.08,-.18,-.03,.03,.13,-.11,-.05,.10,-.12,-.04,-.03,.08,-.01,-.09,-.03,.05,.01,-.01,.00,.02,.10,-.08,.02,-.04,.07,.08,.26,.19,.15 -> B
-.07,.05,.07,-.13,.07,-.05,-.03,.00,-.08,-.16,-.06,.06,-.02,-.08,.04,.03,-.07,-.22,-.17,-.01,.08,.23,.05,-.05,.05,-.12,.24,.36,.38 -> S
-.09,-.07,.13,-.15,.00,.01,-.02,.12,-.15,-.14,-.06,.05,.08,-.01,-.01,.19,-.08,-.23,-.22,.06,-.06,.23,.15,-.08,.13,-.37,.29,.47,.43 -> S
-.04,.14,-.06,-.05,.02,-.12,-.10,-.04,-.01,-.01,-.03,.02,-.06,-.13,-.05,-.03,.00,-.10,.01,-.05,.26,.10,-.04,-.07,.06,.08,.06,.13,.18 -> S
-.04,.06,-.07,-.04,-.08,-.07,-.02,.03,-.09,.17,-.02,.04,-.08,-.04,-.05,-.25,.00,-.02,.10,-.04,.24,.05,.00,-.05,.04,.39,.16,.13,.00 -> S
.04,-.05,.01,.03,.12,-.12,-.10,.12,-.07,-.04,.03,.02,-.04,-.09,.03,-.21,.02,-.06,.15,-.06,.02,-.01,.01,-.04,.03,.47,.33,.26,.04 -> B
.01,-.07,.03,-.05,.09,-.06,-.02,.11,-.08,-.02,-.01,.06,.01,.00,.02,-.10,.02,-.07,.03,-.03,-.01,.03,.04,.02,.05,.25,.25,.28,.14 -> B
-.02,.03,.09,-.01,-.01,-.06,-.03,.03,-.15,.09,.02,.08,-.04,-.08,.09,-.29,-.05,-.15,-.03,-.02,.10,.07,.01,-.07,-.01,.30,.45,.35,.15 -> S
.08,-.08,-.05,-.01,.14,-.09,-.03,.02,-.09,.00,.01,.05,-.04,-.14,-.02,-.20,-.02,-.03,.03,-.02,.14,.04,-.03,-.06,.03,.40,.30,.20,.10 -> B
.14,.03,-.05,.08,.09,-.14,-.05,-.01,-.12,.23,.02,.07,-.05,-.09,.01,-.51,.03,.09,.28,-.04,.34,-.04,-.08,-.07,-.04,.83,.42,.14,-.03 -> B
-.04,.08,-.08,-.06,.05,-.19,-.10,.06,-.13,.08,-.07,.09,-.06,-.15,-.02,-.30,-.06,-.13,.05,-.10,.36,.10,-.01,-.09,.08,.39,.47,.43,.23 -> S
-.02,.17,.07,.03,-.06,-.17,-.03,-.03,-.06,.12,-.02,.07,-.06,-.13,.06,-.45,.03,-.09,.11,.06,.23,.03,-.11,-.05,-.03,.53,.32,.17,.02 -> S
-.06,.14,.06,-.01,-.14,-.06,-.04,.02,-.04,.11,-.05,.05,.02,-.14,.00,-.32,.01,-.12,.03,-.02,.21,.18,-.03,-.07,.01,.48,.25,.22,.10 -> S
.03,-.08,.02,.01,.14,-.06,-.01,.11,-.11,.03,.00,.08,.04,-.11,.03,-.25,.03,-.01,.03,.02,.02,.03,-.01,-.10,-.01,.39,.33,.29,.06 -> B
---
.16,-.02,-.19,-.08,.02,.06,-.05,-.01,.14,.10,.10,.05,.08,.04,.07,.00,-.02,.04,.06,.02,-.12,.01,.24,-.01,-.01,-.03,-.05,-.01,.01 -> F
.13,.15,-.01,.04,-.01,.02,.00,.01,.08,.02,.10,.00,-.07,.02,-.09,-.08,.00,.14,.10,-.08,.05,.02,-.13,-.08,.07,.00,-.09,-.01,-.01 -> G
.09,.02,-.06,-.02,-.04,-.01,-.11,.03,.04,-.01,.05,-.01,.13,.00,.03,-.03,.00,.12,.03,-.04,.00,.01,.11,-.04,.05,-.01,-.03,.02,.03 -> G
.05,-.02,.09,-.04,-.08,.02,-.02,.05,.06,.03,.02,-.07,-.19,-.04,.01,-.04,.06,.08,-.02,.02,.02,.00,.00,-.09,.05,.00,.01,.00,-.04 -> G
.23,.02,-.09,-.01,-.16,.06,-.08,.00,.09,.02,.04,.08,-.11,.01,.08,-.05,-.12,.00,.09,.22,-.06,.01,.19,.00,-.06,-.05,-.05,.00,.04 -> F
.01,.02,.12,-.07,-.04,-.01,-.14,.02,.02,.17,.10,.07,.15,-.02,.20,.01,.04,.16,-.09,-.12,-.01,.00,.09,-.05,.04,-.01,-.01,.02,.00 -> F
-.09,-.02,.03,-.01,-.12,.00,-.10,.05,.06,-.03,.02,.04,.06,.03,.07,-.01,-.02,.20,.10,-.03,.09,.01,.07,-.01,-.01,-.08,-.07,-.02,-.03 -> G
.17,.03,-.04,.01,.01,.05,-.10,.01,.07,.20,.11,.02,-.04,-.01,.03,-.03,.09,.03,-.02,.03,-.09,-.06,.06,-.08,.07,.01,.02,.01,.02 -> F
.12,-.03,-.02,-.03,.00,-.02,-.12,.02,.15,.02,.00,-.01,.35,-.11,-.01,-.01,.09,.07,-.08,.21,.09,.06,.00,-.02,.17,-.06,-.01,.05,-.02 -> F
.03,-.02,.04,-.04,-.01,.00,-.07,-.01,.01,.02,.03,-.04,-.14,-.01,.02,-.03,.02,.03,.05,.03,.05,.03,-.01,-.07,.04,-.03,-.03,.01,.03 -> G
.00,-.01,-.04,.05,-.05,.03,-.04,.01,.10,-.03,-.02,-.01,-.35,.03,-.15,-.06,.03,.11,.07,.03,.00,-.01,.05,.03,-.01,-.03,.00,-.01,.03 -> G
-.05,.05,-.02,.00,-.01,.09,.08,-.01,.06,.06,.07,.10,-.13,.06,-.01,-.01,-.05,.10,.08,.02,-.09,.01,-.15,-.06,-.02,.04,-.01,.01,-.02 -> F
.12,.00,-.03,.07,-.05,-.01,-.04,.06,.05,-.03,.07,.02,.02,-.01,.13,-.02,-.02,.06,.03,.02,-.01,.03,.07,-.05,.07,-.02,-.06,-.04,-.01 -> G
.06,.00,-.05,.06,-.06,-.01,-.11,.01,.04,.05,.05,-.02,.06,-.04,.00,-.04,.04,.14,.09,-.01,.02,.01,.03,-.05,.05,.01,-.02,.04,-.01 -> G
-.01,-.01,-.02,.03,-.06,.00,-.15,.03,.04,-.02,.00,-.01,.17,-.01,.10,-.03,-.01,.11,.04,-.05,.03,-.02,.10,-.03,-.01,-.01,-.01,.00,.01 -> G
.22,-.04,-.04,-.05,-.07,.00,-.11,.02,.03,.04,-.03,-.02,.27,-.08,.07,-.06,.07,-.07,-.05,.43,.04,.02,.18,.00,.12,-.10,-.01,.01,.00 -> F
.19,-.05,.06,-.04,-.04,.08,-.04,.03,.10,.15,.05,.01,-.06,-.05,.00,-.01,.11,.01,-.15,.09,-.05,-.02,.13,-.04,.02,-.03,.00,.01,.01 -> F
.00,-.04,-.01,-.03,-.05,.02,-.07,-.02,.08,.04,.02,.06,.14,.00,.04,.04,-.07,.12,-.01,-.07,.06,.01,.13,-.02,.00,-.04,-.02,-.01,-.03 -> G
-.04,.00,-.03,-.03,-.09,.03,-.02,.02,.04,.02,-.03,.07,.14,.00,.08,.01,-.05,.10,.05,.02,.03,.04,-.03,-.03,.04,.00,-.02,.07,.00 -> G
---
-.05,-.07,-.01,.06,-.24,.00,-.02,-.08,.09,.03,-.03,-.03,-.03,-.07,.05,.08,-.01,.04,-.05,.07,.03,.01,.04,-.07,.01,.01,.02,.18,-.04 -> H
-.10,-.09,-.01,-.04,.00,-.03,-.07,.01,.02,-.05,-.13,.02,.07,.06,-.04,.09,.06,.00,.01,.18,-.03,-.19,.04,.09,-.07,.04,-.09,.38,.13 -> M
-.04,-.04,.02,.03,-.24,-.02,-.04,-.05,.12,.07,-.04,-.01,-.11,.00,-.01,.09,-.03,.02,.03,.12,.02,.04,.08,-.04,.01,.07,.05,.26,.01 -> H
-.09,-.02,.07,-.08,-.28,-.05,-.06,-.02,.13,.12,-.05,-.03,-.16,.03,-.01,.00,-.04,.03,.02,.04,.01,-.02,.04,-.04,-.06,.06,.03,.20,.01 -> H
.01,-.08,-.02,.07,-.03,-.02,-.03,-.11,.04,-.03,-.02,.09,-.08,-.09,-.04,.07,-.03,.01,.05,.12,.02,-.05,-.02,.05,.01,.11,.03,.30,-.01 -> M
-.05,-.05,.06,-.01,-.19,.00,.00,-.08,.09,-.03,-.03,.00,-.13,.00,.05,.02,-.05,.01,.01,.09,-.01,.05,-.02,.01,.01,.05,.02,.15,.00 -> H
-.10,-.15,-.06,.08,-.11,.00,-.10,-.03,.05,-.05,.00,.02,-.14,-.02,-.11,.10,-.04,.06,.03,.03,.10,.03,.05,.01,.06,.12,.15,.22,.13 -> W
-.01,-.09,-.04,.14,-.11,.01,-.02,-.04,.02,-.02,.00,-.01,-.05,-.04,-.07,.01,-.03,.07,.03,.03,.04,.00,.07,-.01,.06,.02,.12,.20,-.01 -> W
-.10,-.05,.04,-.01,-.11,-.04,-.13,-.05,.09,-.05,-.06,.06,-.14,.01,.04,.03,-.07,.04,.02,.07,-.01,.01,.01,-.04,-.08,.11,.06,.25,.11 -> H
-.07,-.12,-.08,.07,-.07,.00,-.04,-.13,.03,-.07,-.03,.05,-.18,-.08,-.08,.09,-.07,.04,.03,.03,.02,-.02,-.02,-.02,.05,.10,.11,.22,.09 -> W
-.08,-.04,-.07,-.02,-.15,-.01,-.04,-.15,.11,-.04,.00,.00,-.15,.01,-.02,.08,-.14,.04,.05,.08,-.01,.09,.05,-.09,.05,.08,.00,.26,.00 -> H
-.05,-.10,-.12,-.05,.04,-.03,.01,-.18,.01,-.01,-.07,.06,-.05,-.01,-.08,.07,.03,-.03,.01,.05,-.09,-.19,-.03,.02,.03,.03,-.08,.35,.04 -> M
-.06,-.04,.04,.11,-.18,.00,-.07,.01,.07,-.02,-.02,.00,-.04,.02,.02,.04,.00,.02,.01,.12,.02,.06,.02,.00,-.02,.06,.01,.19,-.04 -> H
-.10,-.08,.00,.09,-.23,.00,-.03,-.07,.10,.02,-.09,-.02,-.04,.03,.00,.00,-.03,-.01,-.03,.08,-.03,-.02,.11,-.03,-.02,.02,.06,.42,-.04 -> H
-.11,-.17,-.01,.13,-.33,.00,-.07,-.05,.11,.02,-.08,.00,-.04,.00,-.01,.09,-.01,.03,-.04,.16,.01,-.01,.10,-.06,-.02,.06,.04,.45,.01 -> H
-.12,-.17,-.10,-.26,-.19,.08,.03,.00,.00,.04,-.12,-.04,.00,.00,-.01,-.01,-.06,.05,.01,.07,-.07,.04,.07,-.09,-.14,.02,.08,.26,.13 -> M
-.06,.00,-.07,.13,-.04,-.01,-.04,-.01,.06,.07,-.08,.09,-.07,-.06,-.05,.07,.00,-.01,-.01,.13,.02,-.08,.09,.03,-.05,.10,-.09,.45,-.07 -> M
-.13,-.14,-.04,-.13,-.14,.01,-.09,.06,-.01,-.03,-.11,.01,-.05,.01,-.05,.00,.01,.04,.06,.07,.00,-.05,-.01,.06,-.13,.06,.08,.18,.20 -> M
-.08,-.08,.01,.12,-.25,.04,-.02,.00,.07,-.01,-.10,.03,.04,-.03,.06,.07,.01,.00,.00,.20,.03,.04,.13,-.02,-.07,.05,.02,.36,-.03 -> H
-.05,-.12,-.01,.23,-.21,.00,-.06,-.12,.08,-.08,-.02,.03,-.08,-.03,.01,.06,.14,.00,.02,.09,.03,-.02,.03,.01,.10,.03,.12,.33,-.04 -> W
-.09,-.19,-.11,.13,.01,-.03,-.10,-.15,-.09,-.10,.01,.06,-.22,-.04,-.10,.08,-.10,.03,.02,-.01,.05,.00,-.02,-.02,.10,.11,.13,.24,.13 -> W
-.11,-.04,.04,-.01,-.23,-.02,-.09,-.03,.10,.02,-.11,-.02,-.03,.02,.04,.04,.00,-.04,.04,.17,.00,-.01,.02,.00,-.08,.07,-.01,.27,.01 -> H
-.06,-.21,-.09,.13,-.13,-.01,-.05,-.09,.06,-.05,-.04,-.06,-.15,-.05,-.07,.08,-.02,.03,.01,.10,.02,-.07,-.01,.03,.07,.07,.11,.27,.04 -> W
-.14,-.10,.05,.18,-.35,.01,-.09,.06,.10,.04,-.10,.02,.04,.04,.06,.07,.01,.04,-.01,.25,.12,.04,.11,-.01,-.09,.11,.06,.36,-.01 -> H
-.13,-.22,-.17,.26,-.15,-.02,-.09,-.14,.04,-.17,-.05,.00,-.17,.03,-.12,.17,-.06,.06,-.02,.10,.03,-.06,.01,-.03,.15,.12,.16,.39,.12 -> W
